In the rows, 128 means zero.
Here are made-up nodes, facts about them, and rows of numbers that follow some of those facts. Name the node behind each unnamed row.

Named rows:
ploren: [129 104 129 133 128 164 138  98 127 111 150 132  88 152 130 117 124 109
 108  88 115 140 145 108 129 173 145 125 118 159 104  96 117 134 185 131
 142 140  91 119 127 130 148 141 126 145 134 114]
vigen: [144 126 130 117 140 119 133 144 134 134 118 115 139 136 129 123 130 118
 130 149 129 126 125 141 137 121 122 139 111 127 134 137 130 115 119 138
 119 127 138 108 126 140  99 124 121 101 140 134]
gozal: [105 140 114 146 108 142 135 139 105 160 120 121 155  96 125 167 139  88
 112 163 175 132 100 153 135  92 166 112 119 105 152 143 142 126 133 150
 139  89 164 138 113 165  90 144 119 117 138 151]
flugo: [ 85 136 112 168 111 152 135 125 111 130 141 130 107 100 155 146 125  77
  77 132 150 141 107 126 132 125 178 122 106 115 142  88 136 136 180 135
 146 101 141 139 123 164  91 144 123 133 135 144]
gifletal: [139 131 126 121 138 121 130 143 131 139 117 110 143 130 130 130 132 117
 130 148 139 128 121 145 137 113 131 131 117 122 139 139 135 117 119 141
 124 114 146 114 122 146  97 127 121 105 140 137]
totras: [157 118 135 105 132 136 132 124 120 128 126 128 148 123  94 137 142 129
 148 126 136 134 131 141 136 130 130 111 143 142 124 149 120 115 124 144
 144 130 124 122 131 136 141 134 129 133 137 115]
vute: [107 115 133 151 114 129 139 108 123 100 161 147 102 138 161 123 119 113
  98 102 117 118 126 112 130 128 140 132 110 134 129  83 116 149 150 101
 133 156 120 138 134 114 130 124 126 150 109 116]
plegri: [139 136 125 113 142 117 132 144 134 135 120 113 144 129 131 114 126 118
 125 138 133 130 132 137 136 111 117 130 114 130 148 138 134 117 121 139
 119 124 146 114 127 147 109 124 122  98 149 139]
dribrofal: [109 135 120 141 138 133 138 124 127 108 150 123 101 119 154 107 118 100
  84 114 111 138 128 120 133 141 142 135 110 134 141  80 129 128 169 118
 135 131 131 131 135 151 101 129 127 121 149 133]
pugradrin: [135 115 136 121 120 115 133 125 124 132 134 133 151 141 135 138 128 138
 140 135 139 109 128 134 132 101 117 121 120 128 138 140 127 139 100 122
 121 145 140 136 121 107 136 126 117 126 115 126]
drenom: [133 114 135 119 117 117 134 122 124 128 133 136 151 142 131 132 121 133
 137 130 139 112 131 130 132  99 114 120 123 131 148 143 130 141 104 121
 116 145 147 133 124 109 141 128 116 123 120 127]
skiflen: [136 102 140 112 134 122 121 128 115 127 114 130 150 145 129 144 125 134
 134 145 131  98 124 147 131  93 121 123 137 140 135 125 123 132  97 106
 121 134 136 138 117 108 125 134 119 140  99 117]
logudro: [112 128 126 149 138 135 134 126 132 103 142 123  96 128 157 109 120 101
  90 119 112 136 127 122 136 147 143 142 103 129 127  81 125 127 167 119
 135 130 124 121 138 144  94 126 130 129 137 127]
draski: [157 136 130 115 123 109 123 138 144 112 111 123 141 135 129 120 109 117
 123 154 131 132 129 142 148 120 120 127 131 129 159 130 132  99 125 131
 120 132 138  89 132 146 105 133 129 106 142 125]
drebur: [127 143 123 122 130 120 110 131 139 144 107 115 133 119 118 125 127 157
 147 130 118 128 131 123 115 137 116 130 151 120 127 148 144 124 108 125
 115 108 129 137 116 121 146 132 133 121 128 141]
fefle: [145 116 134 108 122 109 137 119 116 131 138 127 154 138 132 145 127 133
 141 143 132 102 123 142 129 106 117 126 129 137 142 133 120 133 102 114
 124 148 137 138 116 111 134 129 120 130 116 121]
tetir: [143 117 137 113 118 111 129 119 121 130 129 128 153 139 130 141 121 133
 137 140 135 104 124 136 133 102 119 120 131 135 144 134 124 134 103 116
 121 143 137 134 116 109 135 129 120 129 115 124]
vepok: [140 124 140 119 139 138 129 134 114 125 129 139 145 109  89 137 154 130
 144 125 147 142 124 138 136 113 130 107 138 126 121 151 119 122 119 146
 145 122 131 133 143 139 135 125 127 138 136 119]
degror: [142 102 163 144 130 137  71 137 144 116  57 156 133 181 137 127  92 130
 132 144 152 108 139 148 153  51 132  86 149 143 136 119 124 121  97 118
 107 115 116  94 131  98 120 146 127 154  67  92]

How the nodes are related:
benaskin zubrur:b
besem zubrur:b
bosik zubrur:c
bostol grivur:kefam stegin zubrur:c
briskan zubrur:b
bristel zubrur:c
brogogri grivur:nasas nagur stekiflur voplem zubrur:b
brugul zubrur:c
bruse zubrur:d ploplal:kodrum
bruzares zubrur:c
degror zubrur:a ploplal:klestik
dekem zubrur:d ploplal:bosik virutrom
draski zubrur:d ploplal:virutrom
drebur zubrur:b
drenom zubrur:a ploplal:rubral bosik
dretro zubrur:d ploplal:kodrum plegri
dribrofal grivur:kabovin zubrur:d ploplal:kodrum tukun dekem
dridri grivur:litigri vevil brugul zubrur:c
drokes grivur:trerel skigrer zubrur:b
dutron grivur:mamapem robror stetrakla voplem zubrur:b
fabres zubrur:d
famok zubrur:a
fedra grivur:gozal stetristas truta flugrir klibrek zubrur:a
fefle zubrur:a ploplal:dekem
fiflum zubrur:d ploplal:totras sute ribas
flote grivur:mekas nuber zubrur:c
flugo grivur:stenem gozal gutus dretro stetrakla gifletal zubrur:d
flugrir zubrur:d ploplal:totras tetir
foge grivur:voka zisi zubrur:b
futu grivur:gozal zubrur:d
gamol grivur:briskan brugul muma benaskin zubrur:a ploplal:dribrofal lafum
gavor grivur:flugrir klistor zubrur:d
gegri zubrur:c
gifletal zubrur:d
giplokor grivur:kobru naskur zubrur:b
gitronos grivur:voka pustem samus zubrur:c
goradus zubrur:b
gostizik zubrur:b
gozal zubrur:d
gruzuklum zubrur:b ploplal:plegri dretro sena
gutus zubrur:b
kabovin zubrur:b
kefam zubrur:a
kepla zubrur:d
keral zubrur:c
kistun zubrur:c
klestik zubrur:a ploplal:tripur mebon
klibrek zubrur:a
klistor zubrur:d
kludagra grivur:ruplor kistun voka fabres mamapem klibrek zubrur:c
kluna grivur:tudus skigrer vigen zubrur:c
kobru zubrur:d
kodrum zubrur:b ploplal:bosik drenom
kopum zubrur:b ploplal:pestas
kuduvik grivur:ruplor fabres fiflum zubrur:c
lafum zubrur:d ploplal:kodrum
leze zubrur:b ploplal:totras
litigri zubrur:b
logudro grivur:teresu draski zubrur:d
lokle grivur:briskan stetrakla meplur bruzares zubrur:a
mamapem zubrur:b
mebon zubrur:b ploplal:trerel
meflu grivur:goradus benaskin zubrur:d ploplal:tripur bosik
mekas zubrur:d
meplur zubrur:d ploplal:gamol fefle sute tezarur
misku zubrur:c
monizar zubrur:a
mopugok zubrur:a
muma zubrur:b
nagur zubrur:c
naplilu zubrur:c ploplal:plegri rezin
nasas zubrur:b
naskur zubrur:c ploplal:totras
nitam zubrur:a
nuber zubrur:b ploplal:kopum
pabe zubrur:d
pestas zubrur:a ploplal:leze bruzares
plegri zubrur:d ploplal:meflu trerel dribrofal
plepi zubrur:d
plobes zubrur:b
plokadul zubrur:d
ploren grivur:trerel bosik samus monizar zubrur:c
pluse grivur:voka kefam misku monizar zubrur:c
pluzuk zubrur:a
povik zubrur:d ploplal:bruzares
pugradrin zubrur:a
pustem zubrur:a
reklagas grivur:plobes samus zubrur:a
rerar grivur:stegin zubrur:a
rezin zubrur:a ploplal:rubral
ribas zubrur:b ploplal:robror
robror zubrur:b ploplal:meflu fefle
rubral zubrur:d ploplal:virutrom
rugen grivur:brugul vepok nitam zubrur:b
ruplor zubrur:b ploplal:voplem
ruster zubrur:d ploplal:trerel skosak bruzares
samus zubrur:a
saro zubrur:d ploplal:rubral stegin
saskim zubrur:b
segris grivur:kepla bristel skobran pestas zubrur:c
sena zubrur:a ploplal:bosik
sesa grivur:kistun draski keral degror sena dekem muma zubrur:a
skeka zubrur:b ploplal:dretro
skekor grivur:kistun keral skigrer nagur bruse gostizik monizar zubrur:a
skiflen zubrur:a ploplal:tripur rerar plobes
skigrer zubrur:b
skobran zubrur:a
skosak zubrur:b ploplal:sena rugen
skotrol grivur:kefam drebur zubrur:b
stabro grivur:nagur zubrur:a
stegin zubrur:b
stekiflur zubrur:d
stenem zubrur:a
stetrakla zubrur:b
stetristas zubrur:b
sute zubrur:a
teresu zubrur:d
tetir zubrur:a ploplal:tripur fefle voplem
tezarur zubrur:a ploplal:plokadul plobes robror
totras zubrur:c ploplal:virutrom
trazum zubrur:b ploplal:virutrom
trerel zubrur:c ploplal:bosik drenom voplem
tripur zubrur:c ploplal:dekem virutrom
trurar zubrur:c ploplal:leze fefle
truta zubrur:a
tudus zubrur:d ploplal:plobes sena
tukun grivur:skiflen pugradrin mekas skobran besem zubrur:c
vadegrum grivur:plepi mopugok rezin zubrur:d
veflin grivur:gutus famok pustem zubrur:b
vepok zubrur:c
vevil zubrur:b ploplal:ruplor voplem
vigen zubrur:d
virutrom grivur:brugul truta zubrur:c
voka zubrur:d
voplem zubrur:c ploplal:totras dekem
vute grivur:sena zubrur:a
zapla grivur:gozal vepok robror ribas zubrur:d
zigrum grivur:pluzuk mopugok rezin zubrur:c
ziren grivur:saskim keral fefle kopum zubrur:b ploplal:kodrum tripur totras virutrom drenom voplem
zisi zubrur:c

Name these rows:
No name comes twice in this set of rows, the named rows included.
[112 110 128 141 104 134 146 113 118 105 161 155 102 154 167 126 116 101
  98 110 117 114 130 113 120 140 140 144 101 143 123  77 106 155 162 106
 126 169 105 119 134 111 130 124 127 151 104 112] | stabro
[108 111 124 126 140 157 152 119  99 112 164 134 103 108 116 113 145 111
 101  87 113 144 136 112 120 154 137 127 118 149 115  95 117 147 172 128
 150 141 117 153 142 147 142 128 126 149 148 126] | tukun
[110 108 131 148 108 142 140  95 127 110 160 134  99 153 168 127 109 115
  97 103 120 113 137 107 129 138 143 127 107 143 131  88 124 151 160 106
 126 149 118 138 114 107 137 137 118 142 114 120] | reklagas
[134 105 147 131 134 135 101 131 131 127  86 144 141 163 137 129 108 132
 135 138 143 105 131 142 141  71 128 106 135 137 134 130 128 133 100 119
 112 122 131 119 126 101 127 138 121 143  85 109] | klestik
[171 127 135 110 126 126 126 120 128 125 132 125 144 124  99 146 142 136
 150 130 143 131 127 140 143 132 136 108 141 136 119 146 116 108 122 146
 151 132 118 118 127 136 140 136 137 133 142 109] | trurar
[123 144 109 107 116 118 128 134 115 149 109 116 142  99 112 151 134 135
 141 157 117 121 118 139 107 139 125 140 160 120 133 136 131 122 114 118
 122 120 133 142 113 134 138 135 137 134 122 141] | ribas
[125 103 130 138 123 177 134  89 129 119 151 118  85 150 131 122 120 111
 103  84 120 135 146 103 133 174 154 111 117 159 108 100 133 136 188 131
 145 122 102 134 111 134 147 152 119 142 137 118] | gitronos
[105 160 116 131 145 123 118 154 127 172 107 133 125 129 140 112 137 145
 154 117 134 138 138 108 101 109 116 132 119 116 102 152 129 150 100 159
  99 114 119 133 129 118 154 113 137 110 128 147] | skosak
[100 132 122 156 130 140 133 125 129 111 143 127 100 117 154 121 122  97
  83 120 125 137 122 125 134 135 154 133 106 122 137  84 129 130 169 124
 141 119 133 133 131 151  91 132 125 130 138 133] | gavor
[145 155 132 137 145 113 121 147 146 148 118 121 136 141 150 116 131 126
 137 130 147 132 129 127 142 100 128 122  99 123 123 139 128 122 111 166
 121 115 131 107 129 138 105 118 132  93 147 130] | ruster
[ 82 144 107 159 100 147 125 120 116 129 132 142  93 108 146 135 119 109
  99 123 123 141 122 108 105 153 155 137 136 116 123  92 129 141 169 119
 129 117 111 138 124 135 137 136 141 151 114 140] | dutron

Now the same nodes, written a new way:
Known rows:
voka: [137 118 135 139 132 140 171 104 108 139 132 116 103 144 132 166 113 126
  94 152 145 131 122 134 144 107 159 156 110 107 147]
pluse: [112  59 172 150 126  54 197 120  86 105 119 119 131 120  95 195 110 121
 139 148 176 143  73 135 121  71 143 142 122 141 158]
misku: [113 111  99 124 124 119 114 113 119 104 135 115 131 150 133 128 134 121
 119 155 142 155 142 126 124 129 127 144 117 112 200]
muma: [118 109  92 110 142 142  98 107 144 147 155 133 132 111 123 100 153 124
 133 110 128 101 137 117  99 133 107 123 149 111 131]
plokadul: [155 132 150 109 127 174 132 142 143 145 113  88 110 123 134  98 164  95
  97 159 116 122 134 125 135 112 140 116 111 115 141]
dutron: [157 106 134 152 153  81 155 120 130 126 105 135 121  92  96 159 106 137
 162 128 131 110 109 121 152 138 150  98 188 154  70]
samus: [117 141 119 117 151 132 142 115 124 126 146 109 147 156 128 154 120 160
 116  90 106 151 126 144 135 130 178 145  88 119 136]
klestik: [118 159 126 123 116 153 127 146 131 115 136 119 145 158 137 119 122 135
 122 102 104 116 141 136 138 133 120 129  81 137 113]
gostizik: [124 111  94 117 139 144 110 105 140 142 150 113 124 121 113 115 143 132
 119 116 118 114 138 125 112 127 128 130 151 110 133]
skekor: [100 117 186 120 173  83 125 143 132 176 122 135 152 128 116 177 133 189
 138  66  97 211  55 150 111 110 246 160 144 136  74]
kluna: [108  95 158 130 137  70 112 145 130 139 108 139 133 122 120 156 128 153
 144 138 130 206  74 133 118 118 188 154 172 135 139]
fiflum: [146 135 142 138 120 179 131 141 127 144 128 107  96 159 152 131 120  97
 114 192 103  98 121 128 139 122 114 166 108 146 138]
tukun: [120 108 177 134 103  80 131 171 130 106  90 131 134 108 106 122 142 122
 139 132 144 165  96 132 122 103 127 113 151 143 117]
vute: [116 126 155 130 165  86 145 140 127 142 122 161 156 113 120 148 111 161
 161  77 121 157 101 138 128 134 184 128 119 145  92]
meplur: [146 117 132 134 131 182 134 144 136 136 125 104  94 154 157 121 120  86
 118 194 109 103 125 128 139 126 111 167 107 146 136]
dekem: [137 159 158 128  88 170 121 146 136 143 123 127 109 128 136 105 145 111
  97 141 120 118 139 132 133 105 127 132 123 117 117]
rezin: [108 164 131 130 108 145 125 148 129 108 130 148 151 146 133 113 114 149
 122  72 111 124 138 137 134 128 129 130  88 129 105]
dridri: [ 97  83 141 123 133  64  92 153 138 129 107 221 155  78 141  89 136 123
 199 121 173 146 118 110  91 145  90 117 150 143 150]
fabres: [140 135 116 133 134 152 132 114 121 141 131 135 107 134 149 134 122 129
 106 148 133 134 142 127 144 137 147 152 122 108 146]

Rows to name:
No name comes twice in this set of rows, the named rows included.
[142  96 139 147 154  84 165 116 123 131 117 128 124  92  91 162 111 134
 149 122 140 108 102 126 136 120 145 107 179 145  86] | veflin
[121 142 131 157  97 165 133 141 125 124 128 168  98 150 152 130  97 121
 108 150 130 106 141 128 141 124 110 173 118 126 119] | saro
[118 170 133 121 103 150 127 146 129 113 131 126 151 149 128 108 130 141
 115  80 111 124 144 136 136 123 121 115  83 126 102] | drenom
[196 176  94 161 136 129 171 108 119  86  88 148  97 118 147 147  64 124
 132 188 135 101 185 122 224 194 127 106 132 146 122] | gozal
[100 104 183 112 149  98 116 189 149 144  99 210 169  81 137  75 141 126
 200  70 136 114 103 123  88 133  99 102 104 168  64] | gamol
[107  79 174 138 139  63 137 138 115 134 111 116 127 126 110 184 125 151
 132 144 135 205  61 140 114  95 193 163 163 135 143] | ploren
[125 151 109 120 148 134 145 111 119 120 143 118 149 150 134 140 109 153
 125  98 112 135 143 139 143 140 160 134  83 122 144] | pustem
[132  76 154 149 150  80 188 111 110 136 124 109 122 101  81 181 117 134
 140 118 145 109  78 132 119  87 157 122 167 138  84] | foge
[157 155 142 149  97 170 139 136 121 130 124 133  98 156 155 142 102 103
 120 190 110  87 139 124 164 131 107 156 120 150 121] | flugrir
[126 151  96 111 149 133 124 123 130 115 132 159 160 128 147 106 117 144
 153  91 122 120 165 128 140 168 123 110  81 128 136] | truta
[126 148 142 134 110 165 126 146 135 126 110 126 102 134 147 109 130 110
  87 132 134 130 138 127 131 119 109 146 115 114 114] | plegri

